Here is a tiny trained network, its code and every weight. The questions are about switching its units off for an input and a class, where a switched-off unit gives its printed mean instead of its output.

import numpy as np


def w(rows, s, z=0):
    codes = np.array(rows[::2]) - 128.0
    scale = np.full(codes.shape[1], s)
    scale[-1] = z or s
    return codes * scale


def norm(h):
    return h / np.sqrt((h * h).mean(-1, keepdims=True) + 1e-5)


def f(y):
    return np.maximum(y, 0)


def log_softmax(a):
    a = a - a.max(-1, keepdims=True)
    return a - np.log(np.exp(a).sum(-1, keepdims=True))


def net(x, mask):
    res = np.array(x, float).reshape(1, 7) / 4 @ E
    u = 0
    for l in range(2):
        y = f(norm(res) @ A[l][:, :-1].T + A[l][:, -1])
        res = res + np.where(mask[u : u + 15], y, B[l][:, -1]) @ B[l][:, :-1]
        u += 15
    return log_softmax(norm(res)[-1] @ U[:, :-1].T + U[:, -1])


A, B = {}, {}
E = w([
[97,176,203,232,165,116,155,165,174,57],'x0',
[135,139,127,127,126,124,102,151,150,139],'x1',
[132,124,130,105,117,129,149,134,133,118],'x2',
[121,114,154,100,113,93,128,139,144,119],'x3',
[129,149,65,118,118,187,168,135,129,125],'x4',
[68,90,174,161,54,192,135,169,90,226],'x5',
[119,231,117,119,150,72,181,75,159,255],'x6',
],0.0082)
A[0] = w([
[175,129,174,61,123,96,82,158,157,135,187],'L0N1',
[50,104,192,148,59,179,151,187,79,207,149],'L0N2',
[94,188,156,119,83,69,180,157,83,214,104],'L0N3',
[87,139,241,136,137,163,202,179,139,132,91],'L0N4',
[190,78,90,187,84,196,146,126,127,157,109],'L0N5',
[68,221,117,151,145,102,171,94,116,42,73],'L0N6',
[174,146,86,178,147,137,116,59,204,130,115],'L0N7',
[133,134,120,77,108,143,165,170,195,129,175],'L0N8',
[154,90,55,173,108,95,78,124,140,199,126],'L0N9',
[156,198,163,127,146,95,214,41,210,254,137],'L0N10',
[63,173,133,182,41,118,132,227,77,149,1],'L0N11',
[128,126,51,203,85,168,200,133,126,103,181],'L0N12',
[162,112,99,101,74,115,100,125,49,181,67],'L0N13',
[86,17,81,158,144,113,109,177,139,100,229],'L0N14',
[150,108,62,16,81,117,33,72,37,175,254],'L0N15',
],0.0067,0.004)
B[0] = w([
[97,153,87,127,120,196,163,92,61,102,175],'L0N1',
[30,97,181,144,53,193,120,190,175,171,244],'L0N2',
[132,138,19,167,145,141,139,122,139,136,196],'L0N3',
[163,163,134,143,222,206,68,110,131,142,189],'L0N4',
[77,126,172,47,90,70,111,150,106,71,167],'L0N5',
[156,135,138,111,75,56,73,165,136,134,176],'L0N6',
[111,136,154,72,102,97,108,128,106,76,167],'L0N7',
[150,87,194,207,151,71,88,103,44,123,161],'L0N8',
[130,78,144,79,90,100,204,123,119,109,160],'L0N9',
[38,219,108,150,180,101,254,186,83,152,255],'L0N10',
[189,121,208,169,211,154,154,85,133,121,172],'L0N11',
[136,111,227,173,181,66,62,125,149,153,183],'L0N12',
[115,59,84,98,25,119,116,188,161,158,167],'L0N13',
[173,184,126,133,118,176,110,81,73,150,205],'L0N14',
[152,50,113,41,224,117,78,151,58,153,249],'L0N15',
],0.0067,0.0086)
A[1] = w([
[77,169,124,115,176,71,184,158,139,190,255],'L1N1',
[131,97,181,199,211,97,109,118,237,111,33],'L1N2',
[94,188,154,172,101,148,136,129,177,52,189],'L1N3',
[144,163,203,166,107,110,163,148,143,89,146],'L1N4',
[166,159,105,127,166,83,120,124,73,72,116],'L1N5',
[94,184,142,156,91,91,158,114,183,138,29],'L1N6',
[158,69,146,127,100,157,57,147,163,102,210],'L1N7',
[62,193,55,144,146,62,238,133,127,210,41],'L1N8',
[244,81,108,134,157,85,81,75,143,41,125],'L1N9',
[89,116,140,146,102,149,116,141,122,154,177],'L1N10',
[100,169,146,210,85,124,146,121,167,54,226],'L1N11',
[165,124,112,71,159,107,152,119,121,108,120],'L1N12',
[134,58,31,58,106,122,144,130,128,155,28],'L1N13',
[153,182,56,110,153,74,155,90,157,170,174],'L1N14',
[159,177,96,95,190,102,152,97,118,91,160],'L1N15',
],0.011,0.003)
B[1] = w([
[138,73,55,98,228,143,190,185,100,147,246],'L1N1',
[112,57,99,84,83,150,116,172,95,106,175],'L1N2',
[135,129,153,158,125,116,164,71,190,137,191],'L1N3',
[126,140,134,152,135,127,131,83,141,135,185],'L1N4',
[240,142,63,99,122,51,117,143,132,143,190],'L1N5',
[165,157,105,93,203,144,139,122,131,172,164],'L1N6',
[130,182,160,99,102,112,112,96,93,62,195],'L1N7',
[149,120,131,137,19,145,41,72,175,113,255],'L1N8',
[81,119,40,145,82,167,144,121,172,253,186],'L1N9',
[81,105,123,125,133,118,140,145,120,92,180],'L1N10',
[139,202,152,140,109,101,180,69,214,146,193],'L1N11',
[129,139,131,181,134,195,121,128,94,103,167],'L1N12',
[118,208,160,211,120,115,142,120,201,104,185],'L1N13',
[118,92,237,145,130,97,117,165,100,61,189],'L1N14',
[119,124,231,122,145,145,103,137,72,61,193],'L1N15',
],0.011,0.013)
U = w([
[205,163,15,68,91,155,35,102,51,135,249],'0',
[182,195,81,148,13,99,121,37,227,142,87],'1',
[174,76,100,71,218,78,124,223,6,57,131],'2',
[226,192,135,97,217,30,202,115,180,90,74],'3',
[47,95,168,42,44,196,44,175,27,74,70],'4',
[81,163,241,192,94,204,118,68,165,40,187],'5',
[35,41,28,76,152,164,171,236,77,181,155],'6',
[57,167,124,182,210,176,230,134,207,210,65],'7',
],0.018,0.002)

Each question gives the input, the list of numbers given to net, and the class t.
The units are the neurons (one row each of A and B). Each row of codes is followed by its name. A weight is (code - 128) times the scale printed after its matrix; where a second scale follows, it is the last column's (A, B and U).
mask holds one flag per neuron, layer by layer. A switched-off neuron (its flag False) gives its mean, the last column of its row in B, instead of its output. The means were averaged over made-up inputs and are rounded, as every weight is.
A unit's drop is (log p(t) with every unit on - log p(t) with that unit switched off) / (log p(t) with every unit on - log p(t) with every unit switched off).
The circuit of an input: a set's keep is (log p(t) with only the set's units on - log p(t) with every unit switched off) / (log p(t) with every unit on - log p(t) with every unit switched off). Starting from the 12 units with the biggest drops (on a tie, the unit counted first), units are removed one at a time, each time the one whose removal leaves the highest keep (on an exact tie, the one counted first), for as long as the keep stays at least 0.8.
units of the circuit, in order: the units of the circuit, biggest drop first
k most important neurons: the k neurons with the biggest drops, biggest first
top k neurons in layer l: the k neurons of layer l with the biggest drops, biggest first
drop of u: that unit's drop, to one decimal
input [-6,4,-1,3,3,2,3], class 6: most important neuron : L0N15
input [-5,-5,-1,-2,-1,-4,8], class 2: top 2 neurons in layer 1 : L1N1, L1N14
input [3,8,-1,3,8,-3,-3], class 1: top 2 neurons in layer 0 : L0N15, L0N10
input [1,2,-7,-8,2,-4,-1], class 1: units of the circuit, in order : L0N10, L1N9
input [3,8,-5,-3,-5,-1,3], class 3: top 2 neurons in layer 0 : L0N15, L0N2
input [-2,-2,1,7,-6,-8,0], class 0: 3 most important neurons : L0N10, L1N9, L1N5
input [5,-3,8,1,6,0,2], class 3: 2 most important neurons : L0N15, L0N2
input [-4,1,1,5,-2,-1,7], class 2: 3 most important neurons : L1N1, L0N2, L1N14
input [0,3,-2,-7,2,-3,7], class 2: units of the circuit, in order : L1N1, L1N14
input [-6,-2,7,-3,4,0,3], class 2: units of the circuit, in order : L0N15, L1N9
input [7,-2,-6,-5,1,-8,-2], class 1: units of the circuit, in order : L0N10, L1N9
input [2,8,2,-7,2,-3,0], class 1: 2 most important neurons : L0N10, L0N15
input [-1,-3,-4,7,2,2,7], class 6: 2 most important neurons : L1N1, L0N10
input [-6,-7,-4,3,-7,2,8], class 6: units of the circuit, in order : L1N1
input [-7,-3,-4,3,-7,0,-2], class 0: 4 most important neurons : L0N15, L0N2, L0N10, L1N1
input [0,-5,-8,0,2,-2,5], class 2: 2 most important neurons : L1N1, L1N14
input [8,5,-3,4,5,0,7], class 3: 2 most important neurons : L0N2, L1N1
input [-8,6,-8,-8,8,4,3], class 6: 2 most important neurons : L0N15, L1N11
input [-3,7,3,5,3,-7,-4], class 0: 2 most important neurons : L1N9, L0N10
input [1,3,0,-7,5,-6,-6], class 1: 2 most important neurons : L0N15, L1N9
input [6,0,2,-5,0,6,1], class 7: top 3 neurons in layer 1 : L1N8, L1N15, L1N14
input [-1,6,5,-5,1,-5,-8], class 0: most important neuron : L1N9
input [6,7,1,-5,4,-1,7], class 3: 2 most important neurons : L1N1, L0N2
input [0,3,8,2,-3,7,1], class 6: drop of L0N3 : 0.1
input [3,2,3,-2,5,0,5], class 3: drop of L0N2 : 0.9
input [4,-4,-5,-4,-7,4,1], class 7: drop of L0N15 : 0.5
input [-8,3,1,4,-7,2,6], class 6: top neuron in layer 0 : L0N15
